Each row was made from one small tree. Brackets hold a mark, then the marks that hang from it, in the order of their numbers. Every link used is in the known rows. Write each row's tree.
Each row is shifted at random along 5 fixed directions that mean nothing.
Known rows:
{Z_392 {Z_371 {Z_901 Z_570}}}: [-0.58 -0.92  0.36 -3.25  0.12  0.96 -2.32  0.76 -3.36  0.81 -1.43 -3.75
  2.35  1.57 -0.55 -2.65 -1.01  0.93 -0.53  0.88  0.11  0.51  3.81  0.51
 -0.68 -1.85  0.19 -1.38 -3.02  3.09 -0.65 -2.23  3.49  1.64  2.05  2.17
 -0.74 -0.03  2.88 -1.95  2.28]
{Z_392 {Z_371 {Z_901 Z_570 {Z_611 {Z_326 Z_571}}}}}: [ 0.21  1.67 -0.09  2.60  4.03 -1.32  3.87  0.74  3.30 -1.79  0.78  2.13
 -2.68 -0.43  1.94 -0.58 -0.58 -1.86  0.53 -4.23 -0.25  1.86 -4.63  0.32
  1.39 -1.45 -0.60  0.07  1.64 -3.47  2.06 -0.31 -1.22 -3.95 -0.88 -1.01
 -0.04  2.95 -0.29  1.60 -1.24]
{Z_135 {Z_611 Z_326} {Z_804 Z_682}}: [ 0.87  0.44 -0.37 -2.06  1.72 -1.22 -0.48 -1.04 -0.67 -0.71 -1.74  0.09
  0.67 -0.04 -0.79 -1.90  0.75  0.38  0.26  0.39  0.38  1.74  1.55 -1.93
 -1.34 -0.03  0.71 -0.51  0.40  0.94  1.28  0.35  1.89  0.40  2.58  1.31
  0.45  0.44  0.47 -0.84  2.35]
{Z_570 {Z_804 Z_331 Z_392 Z_629}}: [-1.23 -0.82 -0.15 -0.36 -0.72  1.68 -0.98 -0.98  0.03  0.29 -1.19 -0.92
 -1.17 -1.02 -0.54  1.16  2.51  1.29  0.97  3.31  0.05 -1.91  0.15 -1.13
 -2.29  1.41 -0.03 -1.70 -2.15  0.67 -2.30 -0.46 -1.38  3.17 -0.50 -0.14
 -1.57 -0.16 -0.25  1.01 -2.53]
{Z_135 {Z_611 {Z_326 Z_571} Z_901} {Z_629 {Z_682 Z_804}}}: [-0.81  0.29 -1.20 -0.70  4.02 -0.36 -0.30 -2.02  0.25 -1.99 -1.83  2.54
 -3.51  0.36 -0.39 -2.75  2.96 -0.07  0.57 -1.44  0.50 -1.04 -1.06 -2.51
 -2.87 -0.05 -0.48  0.46  2.44 -2.93  0.52  0.59 -1.54 -1.48 -0.08  0.45
 -0.80  0.13 -0.08 -0.50 -2.47]
{Z_392 {Z_371 {Z_901 Z_571 {Z_611 Z_326}}}}: [-1.16 -0.35  1.55  1.60 -1.31  3.11 -0.78  0.24 -0.72  1.46  0.85 -0.81
 -0.91  0.01  0.18 -0.98 -0.16 -1.80 -0.90 -0.13 -0.60 -1.53  1.36  0.65
  0.32 -1.23 -0.04 -0.06 -2.14 -1.20 -0.82 -1.81  0.16 -1.07 -0.95 -1.96
 -1.88  0.89  0.53  0.43 -2.27]
{Z_135 {Z_611 Z_901} {Z_804 Z_392 Z_629}}: [-1.29  0.49  2.31  2.19 -1.63 -0.10 -0.42 -0.40  2.85  0.79  0.33  2.69
  1.84 -1.52 -1.20  0.13  1.00 -1.53 -0.09  1.04 -0.25 -1.67 -1.50  0.01
  1.98  1.02 -0.07 -1.34  0.96 -0.40  0.63 -0.21  1.03 -0.86 -0.35 -2.16
 -0.36  1.27 -1.22  2.48 -0.71]
{Z_371 {Z_901 Z_570 {Z_611 {Z_326 {Z_682 Z_331}}}}}: [-0.51  0.66  1.32  0.68 -0.13  0.91 -0.20 -0.09  0.85  0.36  0.36  0.53
  0.74 -0.04  0.01 -1.20 -0.49 -0.66 -0.16 -1.43  0.10 -0.47  0.10  0.13
  0.69 -0.14  0.21 -0.31  0.22  0.30  0.62 -1.16  1.70 -1.54  0.25 -0.81
 -0.80  1.71  0.50  1.52 -0.07]
{Z_804 {Z_392 Z_371} Z_629 Z_682}: [-0.31  0.13  0.55  1.21  0.16  0.60  0.79  0.13  0.81  0.17  0.12 -0.47
 -0.72 -1.11  0.76  1.04  1.57 -0.32  0.70  1.99 -0.49  0.07  0.15 -1.03
 -0.57  0.05 -0.50 -0.84 -1.86 -0.78 -1.30 -0.56 -1.42  1.21 -0.19 -0.62
 -1.28  0.62 -0.24  0.57 -1.73]
{Z_682 {Z_804 Z_135 Z_331 Z_392 {Z_629 {Z_611 Z_901}}}}: [-0.86  0.97  0.42  0.24  0.51 -1.30  0.69 -0.85  2.73 -0.27 -0.96  1.77
  1.23 -2.28 -0.30  1.39  1.65  0.78  1.79  2.17  1.07  0.17 -1.48 -1.85
  0.04  1.73 -0.40 -1.49  0.14  0.45 -0.27  0.72 -0.58  1.12  0.75  0.45
  0.84  0.93 -1.68  1.81 -0.45]
{Z_629 {Z_611 {Z_326 Z_135 {Z_682 Z_804}} {Z_392 Z_371}}}: [-0.34  1.17  3.23  2.86 -1.62  0.06 -1.01 -0.15  1.24  0.98  1.39  2.29
  2.74 -1.05 -0.58 -0.59  0.46 -2.08 -0.72  1.08 -0.40 -0.99  0.65  0.32
  2.45  0.07 -0.11 -0.30  0.15 -0.37  1.04 -1.05  1.48 -1.67 -0.07 -1.47
 -0.99  1.42 -0.73  1.47  0.60]
{Z_611 Z_392 Z_629 {Z_901 Z_570 Z_571}}: [-1.51 -1.01  0.79  0.63 -0.77  2.04 -1.96 -0.01 -1.99  0.82  0.08 -0.44
 -0.17  0.95  0.64 -1.88  0.72 -0.29 -1.55  0.25 -0.59 -2.30  0.69  1.01
  0.27 -0.36 -0.60 -0.79 -0.87  0.88 -0.58 -2.57  1.10 -0.10  0.25 -1.55
 -1.14 -0.39  0.56  0.32 -0.65]
{Z_571 Z_392 {Z_682 Z_331 Z_804} Z_901}: [-0.69  0.68  1.51 -0.92  0.89 -0.11 -1.64 -0.58  0.21 -0.97 -0.53 -1.01
  0.39 -0.74  0.23 -0.22  1.01  0.09  1.00  1.34  0.87 -0.29  1.64 -1.49
 -0.58 -0.47 -0.97 -0.71 -2.64  0.75 -1.36 -2.28 -0.30  1.02 -0.67  0.94
 -1.63  0.98  1.55  0.84 -0.41]
{Z_804 Z_135 {Z_629 {Z_611 Z_901}}}: [-1.44 -0.07 -1.51 -0.03  0.72  0.35  1.16 -0.80  0.29 -0.06 -1.16  1.37
 -1.71 -1.43  0.86  0.43  1.35  1.01  0.75  1.06  0.66  0.13 -1.39 -1.76
 -1.11  0.35 -0.31 -0.66  0.90 -0.73 -0.53  1.11 -0.97 -0.03  1.93 -0.11
  1.17  0.08 -2.21 -0.36 -1.81]
{Z_682 Z_331 {Z_804 Z_135 Z_392 {Z_629 Z_611}}}: [-2.17 -0.37  0.29 -0.38 -2.28  1.54 -1.44 -1.55  0.29  1.14 -1.14  0.78
  0.74 -1.96 -0.30  1.77  2.52  1.66  0.70  4.66  1.45 -1.98  1.27 -2.14
 -1.14  1.72 -0.20 -1.38 -1.64  1.18 -2.18  0.07 -0.92  2.25  1.09  0.26
 -0.17 -0.38 -1.57  0.58 -2.12]
{Z_804 {Z_392 Z_371} Z_629}: [-0.99  1.04 -0.05 -0.10  3.40 -2.66  0.94  0.37  1.10 -1.63 -0.64  2.31
 -0.38 -0.31  0.31 -1.18  1.27 -0.08  1.01 -0.25 -0.41  0.85 -2.21 -1.30
 -0.46  0.65 -1.08 -1.32  1.10 -0.92 -0.22  0.06 -1.54  0.27 -0.39  0.37
  0.30  1.30 -1.20  1.44 -0.24]
{Z_571 {Z_392 Z_371} {Z_901 Z_570 {Z_611 Z_326 Z_629}}}: [-0.66 -0.40  0.62  2.69  0.14  3.49  0.05  0.24 -0.03 -0.27  0.05 -1.97
 -2.69  0.32  1.63  0.75  0.31 -1.58  0.69 -0.14 -0.25 -1.62 -0.56  0.86
  1.20 -2.16 -1.33 -0.99 -3.35 -2.15 -1.55 -2.19 -1.53 -1.44 -1.77 -2.90
 -2.58  2.00  1.61  0.49 -3.91]
{Z_371 {Z_901 {Z_571 Z_392} {Z_611 {Z_326 Z_135 Z_682} Z_629}}}: [-0.31  0.00 -1.61 -1.71  3.41  2.51 -0.88 -1.26 -2.59 -1.56 -2.40 -2.11
 -3.23  1.52  0.87 -0.96  0.96 -0.29  1.33 -0.43  0.85 -0.34  1.73 -1.92
 -1.52 -0.80 -1.06 -0.97 -2.62 -1.04 -2.00 -0.74 -1.93 -0.18 -0.22 -0.80
 -1.10  1.03  1.08 -0.48 -2.51]
{Z_392 {Z_371 {Z_901 {Z_570 Z_804} Z_571 {Z_611 Z_629}}}}: [-0.55  0.17  3.14  3.13 -3.69  1.85 -0.26  1.46  0.86  2.41  2.26 -0.71
  3.18 -0.66  0.93  0.50 -1.70 -2.07 -1.78  0.64 -0.86 -0.67  1.00  2.53
  3.52 -1.30  0.68 -0.71 -1.93  1.47  0.76 -2.14  3.27 -1.54  0.66 -2.38
 -1.63  1.84  0.31  1.63  1.14]
{Z_804 Z_331 Z_392 Z_629 Z_682}: [-0.95  0.12 -0.45 -0.95  2.72 -0.61 -0.34 -1.31  0.85 -1.49 -1.47  0.83
 -2.72 -0.88 -0.89 -0.63  3.64  1.09  2.19  1.27 -0.26 -1.27 -0.90 -2.82
 -4.16  2.01 -1.01 -0.98 -0.25 -1.42 -2.34  0.13 -3.33  3.04 -1.79  0.73
 -1.38 -0.20 -0.33  1.37 -3.19]
{Z_135 {Z_629 {Z_611 {Z_326 Z_571} Z_392} Z_682} {Z_804 Z_331}}: [-0.56  0.05 -0.41 -0.50  0.24 -0.65 -0.54 -1.85 -0.11 -0.04 -0.92  2.04
 -0.82 -0.93 -0.30 -1.11  1.95  0.19 -0.88  1.39  0.37 -0.10  0.44 -1.87
 -1.96  0.27  0.51 -0.26  1.19 -0.09  0.85  0.48  0.98  0.16  2.46  0.26
  0.05 -0.69 -0.82 -0.95  0.33]
{Z_326 Z_135 {Z_571 {Z_392 Z_371}} {Z_682 Z_331 Z_804}}: [ 0.45  1.44  1.15  0.56  0.53  0.56  0.81 -0.95  0.80 -0.50  0.16 -1.22
  0.57 -1.77  1.76  2.45  0.60 -0.78  0.12  2.08  1.46  1.74  1.67 -0.97
  1.72 -1.08 -0.42 -0.60 -3.36  0.30  0.11 -1.06 -0.14 -0.70  1.19  0.71
 -0.82  1.40  1.02 -0.21  0.64]
{Z_570 {Z_804 {Z_392 {Z_371 {Z_901 Z_611}}} Z_682}}: [-2.01  0.30 -0.55 -1.38  1.98 -2.82 -0.19 -0.21 -0.33 -1.09 -0.59  3.36
 -1.54  0.26 -0.04 -2.88  1.57  0.72 -0.34 -0.55 -0.42 -0.51 -1.95 -1.47
 -2.85  0.91 -0.09 -0.57  2.31 -0.14 -0.69 -0.37 -0.78  0.77  0.21  0.90
  0.37 -0.41 -2.12  1.31 -0.13]
{Z_371 {Z_901 {Z_571 Z_392} Z_611}}: [-2.09  0.01  0.10 -1.11 -0.23  1.32 -1.04 -0.31 -1.70  0.56 -0.47  0.00
 -1.01  0.14  0.64 -1.53 -0.39 -0.72 -0.85 -0.32  0.26 -0.60  1.15 -0.57
 -0.31 -0.15 -0.45 -0.64 -1.33  0.23 -1.34 -1.43  0.00 -0.32  0.43 -1.16
 -0.05  0.33 -0.68  0.75 -1.11]
{Z_901 {Z_571 {Z_682 Z_331}} Z_611}: [-1.01  0.16 -0.13 -3.12  1.38  0.34 -2.55 -0.65 -3.19 -0.48 -1.52 -1.19
 -0.23  0.57 -0.23 -2.18  0.89  0.30  0.07  0.88  0.27 -0.19  3.55 -1.95
 -2.12  0.12 -0.49 -0.45 -2.10  1.27 -1.52 -1.30  0.23  1.44  0.74  0.75
 -0.95  0.36  0.57 -0.04  0.68]
{Z_571 Z_392 {Z_682 Z_331 {Z_804 {Z_629 {Z_611 Z_326}}}} Z_901}: [-0.79  3.14  1.96  3.60  2.55 -4.52  2.67 -0.28  5.56 -2.16  2.14  6.48
 -0.67 -2.75  1.88 -0.10  0.92 -1.57  0.62 -2.38  0.29  1.15 -5.06 -1.64
  1.40  0.84 -1.01  0.71  3.96 -2.62  1.88 -0.20 -1.88 -3.36 -1.12 -0.90
  0.59  2.59 -2.96  3.98 -0.33]
{Z_570 {Z_804 Z_135 {Z_629 Z_611}}}: [-0.94  0.38  0.48  2.09 -1.93  0.02  1.17 -0.13  2.05  0.90  0.55  2.07
  0.75 -2.36  0.83  1.84  0.86  0.28 -0.10  2.26 -0.03 -0.09 -1.54 -0.42
  0.74  0.96  0.65 -0.87  0.85  0.54  0.34  0.78  0.31 -0.01  1.69 -1.11
  0.18  0.90 -2.68  1.51 -0.39]
{Z_629 {Z_611 Z_326} {Z_682 {Z_804 Z_331 Z_392}}}: [-0.88  0.94  3.44  4.24 -5.08  0.86  0.08 -0.74  3.17  2.93  2.90  3.39
  2.33 -3.26 -0.22  0.96  0.86 -1.67 -1.80  1.98 -0.41 -1.30  0.24 -0.05
  1.56  1.20  1.23  0.88  0.94 -0.13  1.33 -0.43  1.84 -1.28  0.90 -2.31
 -0.68  0.40 -2.26  2.13 -0.38]
{Z_611 Z_326 Z_392 {Z_629 {Z_682 {Z_804 Z_331}}}}: [-0.54 -0.03 -2.97 -1.93  4.09 -1.91  0.41 -1.93 -2.22 -2.00 -1.76  2.88
 -3.62  0.64  1.64 -2.57  2.51  2.15 -0.48 -0.25  0.69  0.87 -1.29 -3.09
 -4.43  0.55 -0.02  0.30  2.81 -0.24  0.21  0.51 -1.31  0.58  3.01  1.76
  1.57 -1.45 -1.93 -1.53  0.14]
{Z_326 Z_135 {Z_571 {Z_392 {Z_371 {Z_901 Z_570 Z_611}}}}}: [-3.26 -0.13  1.96  1.57 -2.75  1.62 -1.99 -0.21 -1.31  1.53  1.49  2.35
 -0.23 -0.40  0.45 -1.95  0.30 -1.48 -2.63  0.55 -0.55 -2.71  0.67  1.01
  0.93 -0.40 -0.53 -0.17 -0.01 -0.29 -1.04 -2.00  0.23 -1.49 -0.19 -2.08
 -0.93 -0.32 -1.25  0.93 -1.60]
{Z_682 Z_331 {Z_804 {Z_135 {Z_611 Z_901} Z_629} Z_392}}: [-1.64  0.73  1.51  1.00 -2.85 -0.51  0.12 -1.05  2.04  1.44  0.39  2.73
  2.65 -2.85  0.00  1.64  0.82  0.45 -0.51  2.92  1.30 -0.25 -0.19 -1.19
  1.26  1.22  0.41 -0.90  0.60  1.52  0.39  0.21  1.65 -0.10  2.58 -0.09
  1.26  0.43 -2.66  1.29  0.70]
{Z_571 {Z_682 Z_331 {Z_804 Z_135 {Z_392 {Z_371 Z_901}} Z_629}}}: [-1.23 -0.20 -1.35 -3.17  1.98 -0.77 -1.31 -0.96 -1.84 -0.94 -2.11 -0.38
 -0.43  0.05  0.40 -0.78  2.01  2.50  0.94  2.62  1.34  0.13  1.79 -2.93
 -3.28  0.12 -0.46 -0.89 -1.20  1.63 -1.92 -0.53 -0.63  2.55  1.94  2.69
  0.16 -0.66 -0.16 -1.06 -0.01]
{Z_682 {Z_804 {Z_135 {Z_629 Z_611}} Z_331 {Z_392 Z_371}}}: [-1.40  0.16  0.13 -0.59 -0.16 -0.88 -0.44 -0.80  0.48  0.14 -0.99  1.30
  0.80 -1.50 -0.29  0.36  1.80  1.12  0.46  2.97  0.74 -0.35  0.04 -1.55
 -1.15  0.69 -0.18 -1.30 -0.36  0.80 -0.79  0.20 -0.08  1.62  1.51  1.04
  0.28 -0.10 -1.44  0.20 -0.21]
{Z_901 {Z_611 {Z_629 Z_682}}}: [-1.67  0.16 -0.38 -0.71  1.10 -0.88 -0.86 -0.71 -1.45 -0.59 -0.53  3.08
 -0.95  0.13  0.47 -2.32  1.35  0.23 -0.85 -0.15 -0.36 -0.88 -0.40 -1.46
 -2.01  0.62  0.00 -0.08  2.29  0.02 -0.30  0.28  0.01 -0.16  1.51 -0.24
  0.04  0.01 -2.05  0.46 -0.13]
{Z_682 Z_331 {Z_804 Z_135 {Z_392 Z_371} {Z_629 {Z_611 Z_326}}}}: [-1.40  0.83  0.54  1.14 -1.41 -0.86  0.77 -0.87  1.78  0.85  0.21  2.85
  1.30 -2.51  0.75  1.54  1.36  0.85  0.15  2.92  1.23  0.28 -0.62 -1.81
  0.31  1.22  0.11 -0.69  0.41  0.60 -0.05  0.59 -0.13  0.21  2.11  0.24
  1.33  0.45 -2.81  0.88 -0.02]
{Z_570 {Z_804 {Z_629 Z_611} Z_682}}: [-0.06  0.38  2.31  2.91 -3.31  1.04  0.36  0.08  2.55  1.64  1.41  0.52
  1.94 -2.43  0.28  2.09  0.83 -0.78 -0.22  2.64 -0.57 -0.69  0.16  0.20
  1.27  0.85  0.91 -0.55 -0.83  0.74  0.26 -0.24  1.09  0.43  0.49 -1.54
 -1.70  1.18 -1.01  2.00 -0.26]
{Z_611 {Z_326 Z_571 {Z_682 Z_804}} {Z_392 Z_371}}: [ 0.70 -0.22  0.17 -1.19  2.03  2.44 -1.76 -0.79 -2.47 -0.47 -1.62 -3.45
 -0.64  1.08  0.20 -0.64  1.35 -0.30  0.55  1.88  0.56  0.08  3.65 -1.04
 -0.63 -1.11 -0.78 -0.81 -4.45  0.05 -0.93 -2.14 -0.43  0.99 -0.07  0.67
 -2.06  0.41  3.17 -1.53 -0.60]

Which tree is each row?
[ 0.59  1.79  3.22  1.85  0.36 -1.97  0.27  0.24  4.21 -0.62  0.88  1.49
  2.77 -1.92 -1.35  0.69  1.15 -1.11  1.54  0.70 -0.65  0.15 -1.14 -0.52
  1.14  1.78  0.02 -1.30 -0.12  0.32  0.68 -0.69  0.50  0.72 -1.89 -0.29
 -1.81  2.53  0.16  3.93  0.84]	{Z_570 {Z_804 Z_392 {Z_682 Z_331}}}
[-0.56  0.58 -1.12 -0.54  2.48  0.95  0.78 -1.07  0.28 -1.05 -1.75  0.42
 -2.01  0.08  0.36 -0.23  0.51 -0.40  1.20 -0.60  0.99  0.40 -0.72 -1.71
 -0.21  0.08 -0.46 -1.18 -0.43 -1.12 -0.49  0.34 -1.30 -1.01  0.41 -0.89
  0.40  1.43 -0.44  0.61 -1.84]	{Z_371 {Z_901 {Z_611 {Z_326 {Z_135 {Z_804 Z_392 Z_629}} Z_571}}}}
[-2.89 -0.86 -1.97 -2.67  0.00  0.16 -1.02 -0.98 -4.24  0.32 -1.39  1.33
 -2.09  0.46  1.56 -2.25  0.21  1.41 -1.68  0.60  0.79 -0.27  0.49 -1.49
 -2.21 -0.35 -0.25 -0.53  0.55  1.35 -1.43 -0.73  0.40  0.36  3.55  0.38
  2.12 -1.59 -2.44 -1.51 -0.01]	{Z_571 {Z_901 {Z_611 Z_392 Z_629}}}
[-1.13 -0.02  3.55  1.29 -0.41  1.72 -3.43 -0.46  1.27  0.20 -0.49  0.54
  2.03 -0.06 -3.31 -1.88  1.83 -1.98  1.05  0.64 -0.95 -4.01  1.09  0.26
  0.62  0.52 -0.84 -1.31 -0.41 -1.20 -0.63 -1.10  0.92 -0.08 -3.08 -1.58
 -3.61  1.77  1.63  2.08 -2.29]	{Z_135 {Z_611 Z_901} Z_629}
[-1.66  0.20  0.82  1.44  0.33  1.66 -0.75 -1.38  0.01 -0.06 -0.06  2.05
 -1.60 -0.72 -0.23 -0.93  1.75 -1.25 -0.46 -0.03  0.02 -2.16 -0.58 -0.51
  0.18  0.13 -0.63 -0.14  0.74 -1.97 -0.24 -0.25 -0.96 -1.76 -0.57 -1.48
 -0.84  0.37 -0.89  0.55 -2.55]	{Z_326 {Z_135 {Z_611 Z_629 Z_901}} Z_571}
[ 0.55  1.12  3.24  3.60 -0.06  0.86 -0.45 -0.84  2.94  0.39  1.74  2.06
  1.22 -1.37 -0.58 -0.85  1.45 -2.01 -0.10 -0.62 -0.58 -1.28 -0.10 -0.17
  1.00  0.77  0.31  0.76  1.07 -1.05  1.78 -0.84  0.95 -1.75 -1.26 -1.61
 -2.07  1.40  0.72  2.11 -0.52]	{Z_611 {Z_326 Z_571} {Z_629 {Z_682 {Z_804 Z_331}}} Z_901}
[-0.46  1.14  0.90 -1.13  2.06 -2.55 -0.72 -0.99  1.64 -1.15 -0.87  2.39
  0.86 -0.96 -1.26 -1.94  1.98  0.23  0.89  0.05  0.23 -0.06 -0.33 -1.99
 -2.00  1.00  0.06 -0.19  1.57 -0.20  0.68  0.25  0.41  0.61  0.14  1.84
 -0.65  0.55 -0.09  1.01  0.59]	{Z_629 Z_611 {Z_682 {Z_804 Z_331}}}
[-0.86  0.38  1.27 -1.04 -0.02  0.58 -1.03 -0.57  0.64  0.11 -1.13 -0.92
  1.61 -0.73 -0.63  0.74  0.78  0.26  1.17  2.14  1.31 -0.50  1.27 -1.14
  0.06  0.28 -0.37 -1.65 -2.94  1.09 -1.26 -1.18  0.30  1.35 -0.13  0.99
 -0.82  1.24  0.86  0.94 -0.40]	{Z_682 Z_331 {Z_804 {Z_392 {Z_371 {Z_901 Z_611}}}}}
[ 0.27  0.97  2.40  3.27 -0.13  2.26  0.35 -1.22  3.15 -0.38  0.50  0.36
 -0.26 -1.90 -0.60  2.18  1.98 -1.78  1.36  0.86  0.20 -1.83 -0.35 -0.53
  1.22 -0.36 -0.44 -0.58 -1.00 -2.39 -0.05 -0.09 -0.65 -1.62 -1.73 -1.53
 -2.97  2.34  0.65  1.42 -3.03]	{Z_326 {Z_135 {Z_629 {Z_611 Z_901}}} {Z_682 Z_331}}
[-0.69  0.44  2.07 -2.12 -0.51 -1.21 -3.07 -0.56 -0.40  0.54 -1.11 -0.23
  3.84 -0.43 -2.29 -1.81  1.39  0.19  0.59  2.71  0.23 -0.67  3.30 -1.39
 -1.05  0.70  0.05 -1.12 -1.60  2.11 -0.54 -0.93  2.35  2.40  0.67  1.89
 -1.15  0.07  1.23  0.21  1.88]	{Z_629 Z_611 {Z_682 {Z_804 Z_331 {Z_392 Z_371}}}}
[-1.07 -1.06  0.05 -0.05 -0.87  2.32 -1.66 -1.19 -0.30  0.13 -1.09 -0.50
 -1.29 -0.71 -0.83  0.46  2.86  1.23  0.57  3.09 -0.05 -2.53  1.10 -1.26
 -2.88  0.39  0.38 -1.02 -1.16  0.18 -1.80 -0.22 -0.67  2.16 -0.06  0.05
 -2.60 -0.23  0.26  0.00 -2.79]	{Z_570 {Z_804 {Z_135 {Z_629 {Z_682 Z_331}}}}}
[-1.47  1.39  1.99  1.31 -2.33 -1.64  0.81  0.76  0.43  1.79  2.82  2.83
  2.14 -1.69  1.98 -1.38 -2.06 -1.41 -3.24 -0.98 -0.43  1.83  0.23  0.47
  2.16 -0.18  0.68  0.76  1.58  1.72  1.71 -1.58  2.91 -2.18  2.82 -1.17
  1.61  0.36 -2.66  1.58  3.05]	{Z_371 {Z_901 {Z_571 Z_392 Z_682}}}
[-1.86  0.13  0.94 -1.24  0.38 -0.51 -2.49 -0.79  0.24 -0.23 -1.80  1.53
  2.09 -0.37 -1.69 -1.14  2.19  0.86  1.31  2.64  0.57 -1.92  0.78 -1.72
 -0.66  1.81 -0.73 -1.84  0.04  1.17 -1.39 -0.15 -0.21  1.84 -0.09  0.43
 -0.31  0.31 -0.69  1.57 -0.67]	{Z_682 {Z_804 {Z_135 {Z_611 Z_901}} Z_392 Z_629}}
[-0.76 -1.30  1.54  1.41 -3.47  3.28 -1.73 -1.15  0.78  1.80 -0.51 -1.49
  0.60 -0.99 -1.10  1.18  1.61 -0.37 -0.13  3.09  0.15 -3.00  1.02  0.42
  0.02 -0.28  0.28 -1.41 -2.45  0.45 -0.77 -1.33  1.75  1.16  0.40 -1.57
 -2.10 -0.17  1.42  0.08 -2.02]	{Z_135 {Z_611 Z_392 {Z_901 Z_570}} {Z_804 Z_331 {Z_629 Z_682}}}
[-1.59 -0.60  1.90  0.05 -3.64  1.18 -2.57  0.05 -0.82  1.69  0.49  0.25
  2.16 -0.32 -0.60 -1.13  0.60  0.46 -1.37  1.93 -0.58 -2.42  1.81  0.71
 -0.43  0.70  0.81 -0.77 -0.62  2.64 -0.70 -1.67  2.57  1.24  0.89 -0.61
 -1.83  0.16 -0.04  1.51  0.71]	{Z_901 {Z_570 {Z_804 {Z_682 Z_331}}} Z_611}
[-0.77 -1.02 -0.76 -1.42 -1.73  2.40 -0.47  0.09 -2.32  1.69 -1.12 -3.74
  0.28  0.00  0.87  0.30 -0.46  0.49 -0.78  1.85  0.66  0.45  2.44  0.41
  0.57 -1.58  0.23 -1.11 -3.89  1.85 -0.59 -1.71  2.26  0.62  2.57  0.08
  0.07 -0.19  1.06 -1.75  0.58]	{Z_629 {Z_611 {Z_901 {Z_570 {Z_804 {Z_392 Z_371}}} Z_571}}}
[ 0.03 -0.33  0.26  0.52 -0.52  2.22 -0.55 -0.37 -0.47  0.60 -0.55 -2.07
 -0.11 -0.56  0.84  1.12  1.28  0.13  0.43  2.74  0.52 -0.43  2.05 -1.01
 -0.14 -0.83 -0.19 -0.40 -3.09  0.29 -1.02 -1.22 -0.14  0.77  0.83 -0.33
 -1.45  0.52  0.76 -0.62 -1.22]	{Z_571 {Z_682 {Z_804 {Z_392 Z_371} {Z_629 {Z_611 Z_326 Z_901}}}}}
[-0.34  0.19  0.90  1.87 -1.45  1.50  1.03 -0.85  2.10  0.84  0.46 -0.18
 -1.19 -2.87 -0.24  2.36  2.06  0.10  1.20  2.65 -0.21 -0.52 -0.27 -1.48
 -1.34  1.13 -0.11 -0.66 -1.75 -0.89 -1.47 -0.13 -1.52  1.85 -0.34 -0.99
 -1.05  0.20 -0.95  1.32 -2.82]	{Z_804 Z_135 Z_331 Z_392 Z_682}
[-3.28  0.49 -1.18 -3.44  3.92 -5.16 -2.66 -1.02 -5.26 -1.40 -0.37  6.74
 -1.16  2.20  0.79 -8.25  1.48  1.25 -3.32 -2.14 -0.45  0.03  0.04 -2.26
 -3.88  0.81 -0.65  1.01  6.02  1.03  0.76 -0.97  0.83 -0.78  3.11  2.29
  2.96 -2.82 -3.16 -1.24  3.46]	{Z_611 {Z_326 {Z_571 Z_901} Z_682} {Z_392 Z_371} Z_629}
[-1.43 -0.32 -3.26 -2.21  4.47 -2.17  1.09 -1.22 -1.59 -2.14 -1.92  2.64
 -3.86  0.61  1.74 -2.44  2.39  2.22 -0.16 -0.79  0.76  0.66 -2.33 -2.69
 -4.14 -0.46 -0.27  0.08  2.94 -0.67 -0.17  0.62 -1.36  0.11  2.72  2.15
  1.72 -1.47 -1.88 -1.79 -0.59]	{Z_611 {Z_629 {Z_682 {Z_804 Z_135 {Z_392 Z_371}}}} Z_901}
[ 0.10  1.24  2.33  2.46 -2.11  0.76 -0.05 -0.64  1.32  1.44  1.22  1.47
  2.92 -2.30  0.02  1.14  0.22 -1.15 -0.34  1.85  0.12  0.43  1.42 -0.63
  2.30  0.70  0.41 -0.13  0.06  0.68  1.33  0.19  2.10 -1.31  1.94 -1.40
 -0.02  1.50 -1.20  1.04  1.24]	{Z_804 {Z_135 {Z_611 {Z_326 Z_571 {Z_682 Z_331}} Z_629}}}
[-0.28  1.44  2.53  0.69  0.44 -0.73 -0.71 -0.12  1.22 -0.01  1.13  1.07
  1.67 -1.47 -0.26 -0.89  0.58 -1.22 -0.38  0.11 -0.36  0.36  1.16 -0.64
  0.73  0.55 -0.26  0.21 -0.30  0.23  0.89 -1.36  0.85 -0.54 -0.41  0.12
 -1.33  1.39  0.55  1.63  1.10]	{Z_326 {Z_571 {Z_682 Z_331}}}
[-0.62  0.30  3.40  0.49 -1.88  0.04 -3.34 -0.32 -0.59  1.05  0.54  0.83
  4.36 -0.38 -1.44 -1.29  0.95 -0.67 -0.60  2.55 -0.60 -1.70  2.80 -0.27
  0.53  1.06 -0.08 -1.12 -0.72  2.40 -0.25 -1.62  2.81  1.46  0.52 -0.27
 -1.69  0.44  0.57  1.18  1.85]	{Z_611 Z_392 {Z_629 {Z_682 Z_331}}}
